Below is a small trained network, with its code and all its weights. Each question gives an input and a target symbol and asks what happens when units are switched off, that is, made to give their printed mean instead of their output.

import numpy as np


def w(rows, s, z=0):
    codes = np.array(rows[::2]) - 128.0
    scale = np.full(codes.shape[1], s)
    scale[-1] = z or s
    return codes * scale


def f(y):
    return y / 2 * (1 + np.tanh(0.7978845608 * (y + 0.044715 * y**3)))


def softmax(a):
    e = np.exp(a - a.max(-1, keepdims=True))
    return e / e.sum(-1, keepdims=True)


def log_softmax(a):
    a = a - a.max(-1, keepdims=True)
    return a - np.log(np.exp(a).sum(-1, keepdims=True))


def net(x, mask):
    ids = ['ΘΛΦαβδεημξστψω'.index(c) for c in x.split()]
    T = len(ids)
    res = E[ids] + P[:T]
    u = 0
    for l in range(3):
        q, k, v = (res @ M[l].T for M in (Q, K, V))
        z = softmax(np.where(np.tri(T) > 0, q @ k.T / 2**0.5, -1e9)) @ v
        res = res + np.where(mask[u], z, O[l][:, -1]) @ O[l][:, :-1]
        u += 1
        y = f(res @ A[l][:, :-1].T + A[l][:, -1])
        res = res + np.where(mask[u : u + 4], y, B[l][:, -1]) @ B[l][:, :-1]
        u += 4
    return log_softmax(res[-1] @ U[:, :-1].T + U[:, -1])


Q, K, V, O, A, B = {}, {}, {}, {}, {}, {}
E = w([
[187,79,169,153],'Θ',
[181,146,101,109],'Λ',
[148,148,118,122],'Φ',
[253,166,46,94],'α',
[127,97,109,118],'β',
[78,64,106,99],'δ',
[99,226,44,63],'ε',
[51,178,98,69],'η',
[139,147,206,147],'μ',
[147,134,87,90],'ξ',
[136,183,91,96],'σ',
[166,185,115,107],'τ',
[123,231,182,138],'ψ',
[97,139,129,97],'ω',
],0.021)
P = w([
[150,142,91,39],'0',
[85,173,59,211],'1',
[158,155,113,99],'2',
[58,113,59,169],'3',
[154,147,114,89],'4',
[59,104,44,172],'5',
[154,149,120,91],'6',
[54,98,39,174],'7',
[138,145,158,103],'8',
[40,88,36,163],'9',
[146,144,124,83],'10',
[73,51,3,171],'11',
[138,143,139,92],'12',
],0.014)
Q[0] = w([
[212,217,134,102],'0.h0',
[2,127,141,184],'0.h0',
],0.0088)
K[0] = w([
[149,196,182,4],'0.h0',
[39,184,112,157],'0.h0',
],0.0033)
V[0] = w([
[206,135,149,108],'0.h0',
[78,1,128,8],'0.h0',
],0.0061)
O[0] = w([
[123,150,134,43,173],'0.h0',
[76,108,253,101,2],'0.h0',
],0.012,0.00082)
A[0] = w([
[37,147,59,254,142],'0.n0',
[48,95,20,164,11],'0.n1',
[162,133,76,185,253],'0.n2',
[183,156,110,140,112],'0.n3',
],0.0078,0.0041)
B[0] = w([
[216,1,117,103,254],'0.n0',
[179,186,158,117,207],'0.n1',
[32,73,181,58,225],'0.n2',
[149,93,194,231,151],'0.n3',
],0.0092,0.0067)
Q[1] = w([
[60,241,178,112],'1.h0',
[134,81,37,2],'1.h0',
],0.0075)
K[1] = w([
[70,251,4,250],'1.h0',
[101,213,127,73],'1.h0',
],0.0038)
V[1] = w([
[138,172,227,2],'1.h0',
[132,70,160,158],'1.h0',
],0.0071)
O[1] = w([
[94,50,177,254,255],'1.h0',
[135,50,44,98,132],'1.h0',
],0.0086,0.0071)
A[1] = w([
[2,131,160,119,253],'1.n0',
[126,117,61,51,76],'1.n1',
[59,41,39,140,138],'1.n2',
[146,210,105,139,113],'1.n3',
],0.0095,0.0049)
B[1] = w([
[178,149,8,147,177],'1.n0',
[158,89,91,156,139],'1.n1',
[172,182,179,207,252],'1.n2',
[64,179,162,122,140],'1.n3',
],0.015,0.011)
Q[2] = w([
[39,74,141,103],'2.h0',
[62,185,176,2],'2.h0',
],0.0098)
K[2] = w([
[183,104,212,121],'2.h0',
[124,254,153,126],'2.h0',
],0.0078)
V[2] = w([
[3,36,195,173],'2.h0',
[108,97,177,112],'2.h0',
],0.0065)
O[2] = w([
[217,220,160,185,2],'2.h0',
[249,1,81,131,36],'2.h0',
],0.0094,0.0044)
A[2] = w([
[154,69,188,170,122],'2.n0',
[136,59,150,146,157],'2.n1',
[87,178,75,191,40],'2.n2',
[138,10,225,2,1],'2.n3',
],0.008,0.0053)
B[2] = w([
[150,159,64,85,247],'2.n0',
[66,112,157,51,198],'2.n1',
[250,143,182,83,171],'2.n2',
[205,146,145,188,151],'2.n3',
],0.012,0.013)
U = w([
[82,109,179,131,183],'Θ',
[207,170,77,170,51],'Λ',
[159,89,106,63,196],'Φ',
[150,148,108,98,116],'α',
[141,145,20,116,155],'β',
[112,148,56,201,149],'δ',
[187,178,133,38,5],'ε',
[187,144,32,36,23],'η',
[154,125,144,105,153],'μ',
[164,214,254,127,3],'ξ',
[116,28,36,92,211],'σ',
[145,125,93,114,174],'τ',
[118,135,164,167,211],'ψ',
[223,71,223,2,154],'ω',
],0.009,0.0046)

Each question gives the input, a string of symbols that net reads in full, and the target symbol t.
The units are the heads (2 rows each of Q, K, V and O) and the neurons (one row each of A and B). Each row of codes is followed by its name. A weight is (code - 128) times the scale printed after its matrix; where a second scale follows, it is the last column's (O, A, B and U).
mask holds one flag per unit, layer by layer, with each layer's heads first. A switched-off unit (its flag False) gives its mean, the last column of its rows in O or B, instead of its output. The means were averaged over made-up inputs and are rounded, as every weight is.
A unit's drop is (log p(t) with every unit on - log p(t) with that unit switched off) / (log p(t) with every unit on - log p(t) with every unit switched off).
The circuit of an input: a set's keep is (log p(t) with only the set's units on - log p(t) with every unit switched off) / (log p(t) with every unit on - log p(t) with every unit switched off). Starting from the 12 units with the biggest drops (on a tie, the unit counted first), units are removed one at a time, each time the one whose removal leaves the highest keep (on an exact tie, the one counted first), for as long as the keep stays at least 0.8.
units of the circuit, in order: the units of the circuit, biggest drop first
top k neurons: the k neurons with the biggest drops, biggest first
top k neurons in layer l: the k neurons of layer l with the biggest drops, biggest first
input Θ Θ Θ Θ Θ Φ ψ ξ, target Λ: units of the circuit, in order : (2.h0, 1.n2)
input δ ω Θ Θ, target ξ: top 2 neurons : (1.n2, 0.n0)
input Θ Θ δ ω, target Λ: units of the circuit, in order : (2.h0, 1.n2, 1.n0)
input δ Θ ω η Θ ε, target ξ: top 3 neurons : (0.n0, 1.n0, 1.n2)
input ψ α η τ β ξ Θ ψ Θ α, target σ: top 2 neurons in layer 1 : (1.n1, 1.n2)
input Θ τ ψ δ α Θ Θ ε, target Λ: units of the circuit, in order : (0.h0, 2.h0)
input ψ Θ ε ξ, target σ: units of the circuit, in order : (1.h0, 0.h0, 0.n0, 2.h0)
input Θ ψ Θ η Θ Θ Θ ψ σ Θ, target Λ: units of the circuit, in order : (1.h0, 2.h0, 0.h0)
input ψ Θ Θ ω ψ ω, target σ: units of the circuit, in order : (1.h0, 0.n0, 0.h0, 1.n1)
input Θ α ε Θ α Θ ε α σ Θ Θ Λ, target Λ: top 2 neurons : (1.n2, 0.n0)
input Θ Θ ε τ, target Λ: units of the circuit, in order : (0.h0, 2.h0, 1.h0)
input ψ β η Θ η σ, target σ: units of the circuit, in order : (0.n0, 1.h0, 0.h0, 2.h0)
input Θ Θ ξ Θ Θ ε ψ Θ η β Θ ψ, target Λ: units of the circuit, in order : (0.h0, 2.h0)
input δ τ Θ Θ Θ Θ Θ ω η η, target ξ: top 2 neurons in layer 0 : (0.n0, 0.n1)
input ψ Φ ε ψ β Θ ψ Θ, target σ: top 4 neurons : (0.n0, 1.n1, 2.n2, 0.n3)
input Φ ψ ε, target ε: top 4 neurons : (2.n2, 0.n0, 1.n2, 1.n3)
input ψ ε β Θ δ Θ Θ η, target σ: top 2 neurons : (0.n1, 0.n0)
input η Θ σ ε, target Θ: top 4 neurons : (0.n0, 1.n2, 1.n0, 0.n1)
input ψ ψ η Θ ψ δ Θ Θ η, target η: top 2 neurons : (1.n0, 1.n2)
input Θ Θ ω Λ ω ξ Θ Θ ω Θ β μ, target Λ: top 2 neurons in layer 1 : (1.n2, 1.n0)
input ψ Θ ξ ψ δ Θ, target σ: top 3 neurons : (1.n1, 0.n0, 2.n2)
input ψ Θ ω σ δ ψ δ Θ δ Θ ψ α, target σ: units of the circuit, in order : (1.n1, 2.h0)
input Θ δ η μ δ Θ Θ δ ψ σ, target Λ: units of the circuit, in order : (2.h0)
input η Θ Φ Θ τ, target Θ: top 2 neurons : (1.n0, 0.n0)
input η α ψ μ, target Θ: top 4 neurons : (1.n0, 1.n2, 0.n0, 0.n1)
input δ η Θ σ ε Λ Θ Θ, target ξ: top 2 neurons in layer 2 : (2.n2, 2.n1)
input ψ ε Θ ψ σ ψ ψ ξ, target σ: top 3 neurons in layer 0 : (0.n1, 0.n0, 0.n3)
input Θ α ψ η Θ η η β Λ ε, target Λ: units of the circuit, in order : (0.h0, 1.h0, 2.h0)
input η ψ Θ Θ Θ Φ ω μ, target Θ: top 3 neurons : (0.n0, 1.n2, 1.n0)
